Below is a small trained network, with its code and all its weights. Each question gives an input and a target symbol and asks what happens when units are switched off, that is, made to give their printed mean instead of their output.

import numpy as np


def w(rows, s, z=0):
    codes = np.array(rows[::2]) - 128.0
    scale = np.full(codes.shape[1], s)
    scale[-1] = z or s
    return codes * scale


def f(y):
    return y / 2 * (1 + np.tanh(0.7978845608 * (y + 0.044715 * y**3)))


def softmax(a):
    e = np.exp(a - a.max(-1, keepdims=True))
    return e / e.sum(-1, keepdims=True)


def log_softmax(a):
    a = a - a.max(-1, keepdims=True)
    return a - np.log(np.exp(a).sum(-1, keepdims=True))


def net(x, mask):
    ids = ['ΔΞΠΦαβγεζηθμω'.index(c) for c in x.split()]
    T = len(ids)
    res = E[ids] + P[:T]
    r = res
    for j in range(3):
        rows = slice(4 * j, 4 * j + 4)
        q, k, v = (r @ M[0][rows].T for M in (Q, K, V))
        z = softmax(np.where(np.tri(T) > 0, q @ k.T / 4**0.5, -1e9)) @ v
        o = O[0][rows]
        res = res + np.where(mask[j], z, o[:, -1]) @ o[:, :-1]
    y = f(res @ A[0][:, :-1].T + A[0][:, -1])
    res = res + np.where(mask[3:15], y, B[0][:, -1]) @ B[0][:, :-1]
    return log_softmax(res[-1] @ U[:, :-1].T + U[:, -1])


Q, K, V, O, A, B = {}, {}, {}, {}, {}, {}
E = w([
[133,126,172,155,208,107,162,170,175,153],'Δ',
[81,255,167,180,186,169,145,160,184,185],'Ξ',
[109,161,162,35,139,143,50,121,122,198],'Π',
[54,123,99,84,206,159,147,170,85,145],'Φ',
[160,188,200,144,170,123,64,124,126,68],'α',
[99,84,142,78,151,54,151,78,141,207],'β',
[115,134,153,127,186,154,194,71,65,91],'γ',
[174,151,140,137,153,115,132,173,45,139],'ε',
[93,107,198,125,155,106,76,193,94,136],'ζ',
[161,169,80,67,203,125,62,119,133,123],'η',
[163,107,142,48,180,123,74,216,136,112],'θ',
[192,101,116,149,134,119,95,75,106,200],'μ',
[107,88,79,172,142,49,52,128,112,146],'ω',
],0.017)
P = w([
[69,254,120,146,88,118,191,201,168,162],'0',
[82,233,135,133,116,122,163,176,137,171],'1',
[92,211,127,129,121,112,156,174,114,163],'2',
[104,186,139,135,146,121,134,167,114,164],'3',
[118,172,135,140,162,114,132,159,103,162],'4',
[119,146,132,133,171,120,124,155,86,156],'5',
[139,127,143,131,178,120,111,150,84,149],'6',
[143,109,138,133,184,118,95,148,76,141],'7',
[156,89,137,127,197,123,98,138,63,140],'8',
[162,71,133,130,207,126,92,132,64,131],'9',
[182,53,141,138,212,123,85,131,49,122],'10',
[177,44,138,130,231,128,74,120,46,129],'11',
[175,36,142,136,234,137,63,122,38,142],'12',
],0.0089)
Q[0] = w([
[102,135,142,136,108,115,147,118,159,128],'H0',
[119,141,150,149,184,139,119,159,83,171],'H0',
[118,94,85,168,7,157,173,103,226,108],'H0',
[98,125,154,107,115,109,152,105,154,118],'H0',
[92,109,134,146,97,114,84,135,171,111],'H1',
[118,91,118,109,115,147,146,119,174,120],'H1',
[168,108,101,120,45,194,128,144,127,104],'H1',
[124,127,78,119,65,136,159,131,151,81],'H1',
[156,138,125,89,132,147,124,152,131,105],'H2',
[154,143,123,151,93,126,132,144,84,102],'H2',
[110,153,118,120,130,113,152,116,92,154],'H2',
[163,83,58,148,43,180,132,112,211,83],'H2',
],0.015)
K[0] = w([
[120,135,166,118,151,150,132,141,113,107],'H0',
[148,71,121,149,119,102,114,115,122,145],'H0',
[102,249,164,135,150,182,143,177,140,73],'H0',
[108,152,173,106,133,138,129,130,115,135],'H0',
[96,160,79,127,128,128,147,111,130,118],'H1',
[122,191,141,137,110,141,149,118,133,123],'H1',
[101,183,138,111,119,133,144,123,187,157],'H1',
[101,209,128,124,111,119,141,138,161,137],'H1',
[126,94,128,134,117,120,140,121,140,153],'H2',
[118,140,112,98,127,114,141,129,158,145],'H2',
[143,124,124,134,141,111,104,146,131,122],'H2',
[82,193,150,137,91,138,171,155,157,162],'H2',
],0.018)
V[0] = w([
[111,89,214,65,222,118,155,157,149,111],'H0',
[164,94,158,148,95,115,203,95,146,203],'H0',
[227,149,120,145,193,237,128,145,76,138],'H0',
[78,60,129,168,140,122,110,154,72,101],'H0',
[140,135,108,215,109,44,78,94,165,156],'H1',
[172,179,121,152,179,160,189,30,129,140],'H1',
[33,109,203,212,163,131,154,121,108,73],'H1',
[211,141,147,190,110,148,140,166,37,142],'H1',
[130,140,158,143,115,170,67,75,104,120],'H2',
[70,115,131,219,100,95,142,113,65,169],'H2',
[114,69,197,117,101,142,200,144,107,185],'H2',
[92,121,2,92,157,169,104,117,162,159],'H2',
],0.0083)
O[0] = w([
[113,102,140,132,112,166,172,121,241,132,180],'H0',
[179,97,139,129,134,182,190,180,86,146,170],'H0',
[113,222,113,121,77,117,180,136,121,133,57],'H0',
[77,98,120,153,104,133,96,137,122,133,193],'H0',
[177,99,81,180,81,116,91,140,170,140,154],'H1',
[163,135,118,120,114,241,171,106,121,106,2],'H1',
[88,157,84,175,182,138,93,90,142,83,150],'H1',
[173,189,98,110,158,87,155,155,81,120,251],'H1',
[110,155,122,143,80,169,118,114,120,120,130],'H2',
[110,74,94,193,94,118,135,124,74,189,120],'H2',
[98,136,165,113,149,119,161,124,102,204,26],'H2',
[135,141,1,81,151,131,142,76,192,146,161],'H2',
],0.0096,0.0039)
A[0] = w([
[120,194,106,75,80,176,65,93,173,205,83],'N0',
[159,104,117,107,217,153,44,86,35,139,115],'N1',
[125,81,176,67,89,180,48,156,89,166,87],'N2',
[172,223,176,187,82,97,72,58,175,106,134],'N3',
[118,117,144,189,134,114,205,23,114,58,175],'N4',
[38,200,187,92,113,137,192,32,132,151,74],'N5',
[130,172,173,72,107,178,204,169,142,95,96],'N6',
[103,139,196,142,153,201,104,145,116,185,151],'N7',
[108,73,107,176,89,120,84,109,107,123,2],'N8',
[1,127,73,80,121,92,123,190,83,77,123],'N9',
[57,75,169,181,83,130,194,179,61,173,160],'N10',
[53,74,134,102,88,104,138,137,192,174,175],'N11',
],0.0071,0.0065)
B[0] = w([
[108,153,147,71,123,52,172,51,120,111,143],'N0',
[48,148,108,148,69,82,241,176,183,77,244],'N1',
[168,102,102,187,148,39,172,19,141,164,150],'N2',
[100,102,195,172,46,193,122,130,57,142,152],'N3',
[115,70,54,113,56,45,72,133,169,181,150],'N4',
[65,23,92,137,30,111,148,228,124,152,154],'N5',
[193,84,96,138,17,147,156,137,223,162,165],'N6',
[91,152,184,141,152,82,180,23,115,105,176],'N7',
[90,183,218,50,142,161,206,102,124,143,157],'N8',
[132,157,132,68,113,255,86,131,85,179,190],'N9',
[168,129,61,180,179,144,86,51,104,91,181],'N10',
[158,133,119,127,182,186,90,92,131,103,172],'N11',
],0.0062,0.011)
U = w([
[175,63,121,174,208,126,192,131,178,94,163],'Δ',
[100,222,119,218,137,136,179,144,221,195,16],'Ξ',
[120,182,127,81,89,43,148,3,134,145,42],'Π',
[52,113,91,78,164,227,163,162,81,190,2],'Φ',
[154,101,198,138,36,164,101,129,94,27,144],'α',
[169,59,163,107,182,213,69,49,99,131,152],'β',
[49,106,107,168,66,160,234,92,126,99,159],'γ',
[170,177,112,118,119,94,205,174,29,138,153],'ε',
[51,126,89,159,178,48,65,137,72,107,194],'ζ',
[167,179,54,78,121,151,85,121,197,33,118],'η',
[99,93,205,8,110,74,137,198,120,142,112],'θ',
[228,153,105,97,94,154,129,122,26,194,153],'μ',
[94,39,30,171,41,82,63,192,115,188,154],'ω',
],0.0049,0.0043)

Each question gives the input, a string of symbols that net reads in full, and the target symbol t.
The units are the heads (4 rows each of Q, K, V and O) and the neurons (one row each of A and B). Each row of codes is followed by its name. A weight is (code - 128) times the scale printed after its matrix; where a second scale follows, it is the last column's (O, A, B and U).
mask holds one flag per unit, heads first, then neurons. A switched-off unit (its flag False) gives its mean, the last column of its rows in O or B, instead of its output. The means were averaged over made-up inputs and are rounded, as every weight is.
A unit's drop is (log p(t) with every unit on - log p(t) with that unit switched off) / (log p(t) with every unit on - log p(t) with every unit switched off).
The circuit of an input: a set's keep is (log p(t) with only the set's units on - log p(t) with every unit switched off) / (log p(t) with every unit on - log p(t) with every unit switched off). Starting from the 12 units with the biggest drops (on a tie, the unit counted first), units are removed one at a time, each time the one whose removal leaves the highest keep (on an exact tie, the one counted first), for as long as the keep stays at least 0.8.
circuit, biggest first: the units of the circuit, biggest drop first
most important unit: the unit with the biggest drop
k most important neurons: the k neurons with the biggest drops, biggest first
heads that matter: for each layer, one digit per head in row order, 1 if its drop is at least 0.15 and else 0, layers parted by /
input β Δ Π Δ Π α γ μ ε Ξ η, target ε: most important unit : H0
input ζ μ η ζ α Ξ ε, target ε: circuit, biggest first : (H0 H1)
input β η ω α μ ω ω μ ε ε Δ Φ, target ε: circuit, biggest first : (H1 H0)
input Δ γ Φ, target Φ: circuit, biggest first : (N9 H1)
input Π γ Π Ξ, target γ: circuit, biggest first : (H1 N5 N7)
input α γ Π α Φ η ζ μ θ, target ε: heads that matter : 100
input Π ε μ η γ ω γ Ξ Π Ξ β, target β: heads that matter : 110
input ζ ω η μ θ Δ Δ, target ε: heads that matter : 100
input ζ α Δ α β ω γ Δ ζ, target ζ: circuit, biggest first : (H1 H0)
input Δ ζ θ β ω α, target ω: circuit, biggest first : (H1 H2)
input Ξ γ Ξ μ Δ θ ε Φ Ξ Δ γ γ β, target γ: heads that matter : 011
input θ ω θ Π Δ ω α Φ Δ β, target β: circuit, biggest first : (H0 N1 N11)
input α γ Φ Δ μ η α, target μ: circuit, biggest first : (H0 H1)
input γ Ξ β η Ξ ω Π β ζ ε η γ, target η: circuit, biggest first : (H2)
input ω ε Δ β, target Δ: circuit, biggest first : (H0 N9)
input θ Δ ζ α Ξ γ γ θ Π, target θ: circuit, biggest first : (H1 H2)
input ζ Δ β Π, target Π: 4 most important neurons : (N2 N7 N0 N9)
input γ β Δ Δ μ, target μ: circuit, biggest first : (H1 H0)
input Φ ω γ α Δ μ ω η, target ω: heads that matter : 010
input θ α Δ ζ Δ γ Ξ, target γ: heads that matter : 110
input ε Π α μ Φ α Ξ α θ θ Ξ θ, target θ: heads that matter : 011
input ζ Δ γ η θ ε η Ξ γ γ α, target α: 2 most important neurons : (N3 N1)
input Δ ω Ξ β γ ω ζ ω ω ζ γ Ξ, target ζ: heads that matter : 100
input γ γ η, target η: heads that matter : 011
